Below is a small trained network, with its code and all its weights. Each question gives an input and a class and asks what happens when units are switched off, that is, made to give their printed mean instead of their output.

import numpy as np


def w(rows, s, z=0):
    codes = np.array(rows[::2]) - 128.0
    scale = np.full(codes.shape[1], s)
    scale[-1] = z or s
    return codes * scale


def f(y):
    return y / 2 * (1 + np.tanh(0.7978845608 * (y + 0.044715 * y**3)))


def log_softmax(a):
    a = a - a.max(-1, keepdims=True)
    return a - np.log(np.exp(a).sum(-1, keepdims=True))


def net(x, mask):
    res = np.array(x, float).reshape(1, 6) / 4 @ E
    y = f(res @ A[0][:, :-1].T + A[0][:, -1])
    res = res + np.where(mask, y, B[0][:, -1]) @ B[0][:, :-1]
    return log_softmax(res[-1] @ U[:, :-1].T + U[:, -1])


A, B = {}, {}
E = w([
[248,146,95,121,109,181,150],'x0',
[155,34,145,105,117,43,226],'x1',
[183,85,173,162,42,19,45],'x2',
[78,44,20,92,33,189,67],'x3',
[131,134,127,117,140,120,121],'x4',
[132,134,119,108,157,112,112],'x5',
],0.011)
A[0] = w([
[251,126,107,110,112,181,148,22],'neuron 0',
[55,93,146,172,156,118,122,22],'neuron 1',
[103,204,125,191,118,161,77,46],'neuron 2',
[106,22,71,75,100,186,66,115],'neuron 3',
[126,114,108,114,125,94,171,3],'neuron 4',
[87,136,88,105,180,173,198,84],'neuron 5',
[131,90,133,116,127,117,171,61],'neuron 6',
],0.011,0.005)
B[0] = w([
[77,143,210,74,100,118,111,202],'neuron 0',
[115,164,185,37,98,140,129,161],'neuron 1',
[171,74,80,85,68,109,246,181],'neuron 2',
[106,143,157,167,144,107,199,246],'neuron 3',
[176,130,76,57,123,117,160,141],'neuron 4',
[146,162,130,171,46,66,103,220],'neuron 5',
[162,116,45,121,106,191,144,152],'neuron 6',
],0.014)
U = w([
[16,141,222,2,92,129,110,55],'0',
[176,79,58,73,117,117,194,99],'1',
[115,131,164,173,134,106,134,253],'2',
[137,149,230,240,216,91,229,73],'3',
[131,138,128,232,15,28,38,83],'4',
[109,136,163,156,135,123,135,241],'5',
[95,135,91,184,212,129,103,112],'6',
[136,116,120,190,156,210,62,69],'7',
],0.0086,0.013)

Each question gives the input, the list of numbers given to net, and the class t.
The units are the neurons (one row each of A and B). Each row of codes is followed by its name. A weight is (code - 128) times the scale printed after its matrix; where a second scale follows, it is the last column's (A, B and U).
mask holds one flag per neuron, in row order. A switched-off neuron (its flag False) gives its mean, the last column of its row in B, instead of its output. The means were averaged over made-up inputs and are rounded, as every weight is.
A unit's drop is (log p(t) with every unit on - log p(t) with that unit switched off) / (log p(t) with every unit on - log p(t) with every unit switched off).
The circuit of an input: a set's keep is (log p(t) with only the set's units on - log p(t) with every unit switched off) / (log p(t) with every unit on - log p(t) with every unit switched off). Starting from all 7 units, units are removed one at a time, each time the one whose removal leaves the highest keep (on an exact tie, the one counted first), for as long as the keep stays at least 0.8.
circuit, biggest first: the units of the circuit, biggest drop first
unit that matters most: the unit with the biggest drop
top k neurons: the k neurons with the biggest drops, biggest first
drop when u is switched off: that unit's drop, to one decimal
input [-6,6,-3,-4,2,-6], class 0: top neuron -> (neuron 1)
input [4,0,-7,-6,-3,-5], class 4: circuit, biggest first -> (neuron 5; neuron 3)
input [6,3,-6,5,3,8], class 2: top 3 neurons -> (neuron 3; neuron 5; neuron 1)
input [1,7,5,1,-3,-5], class 1: circuit, biggest first -> (neuron 5; neuron 6)
input [-5,-6,-5,-4,-5,-1], class 1: top 2 neurons -> (neuron 2; neuron 0)
input [-2,-6,-5,-4,-4,-1], class 1: top 3 neurons -> (neuron 2; neuron 3; neuron 0)
input [7,0,2,3,-4,-5], class 0: top 2 neurons -> (neuron 0; neuron 5)
input [5,2,3,5,4,-7], class 2: top 2 neurons -> (neuron 3; neuron 1)
input [-6,-8,7,1,1,3], class 1: top 2 neurons -> (neuron 2; neuron 5)
input [5,1,-6,-7,-4,-8], class 2: top 2 neurons -> (neuron 3; neuron 5)
input [-6,2,3,2,6,-1], class 0: top 2 neurons -> (neuron 1; neuron 5)
input [8,-7,8,-7,-1,-3], class 0: top 3 neurons -> (neuron 0; neuron 5; neuron 3)
input [5,-8,3,-7,-1,-3], class 1: top 2 neurons -> (neuron 2; neuron 3)
input [-8,-1,8,1,0,7], class 0: unit that matters most -> neuron 1
input [-5,8,6,-2,-7,-3], class 1: circuit, biggest first -> (neuron 6; neuron 4)
input [-3,4,-6,-6,3,-7], class 2: circuit, biggest first -> (neuron 3; neuron 5)
input [1,-6,5,2,6,2], class 1: circuit, biggest first -> (neuron 2; neuron 5)
input [-5,1,-7,-7,-5,-7], class 2: circuit, biggest first -> (neuron 3; neuron 5)
input [-5,1,6,5,-7,2], class 5: circuit, biggest first -> (neuron 5; neuron 3)
input [6,1,-3,7,8,0], class 5: circuit, biggest first -> (neuron 3)
input [-2,8,7,3,-8,7], class 1: drop when neuron 1 is switched off -> 0.0
input [-2,3,-8,6,-2,-3], class 4: drop when neuron 5 is switched off -> 1.2
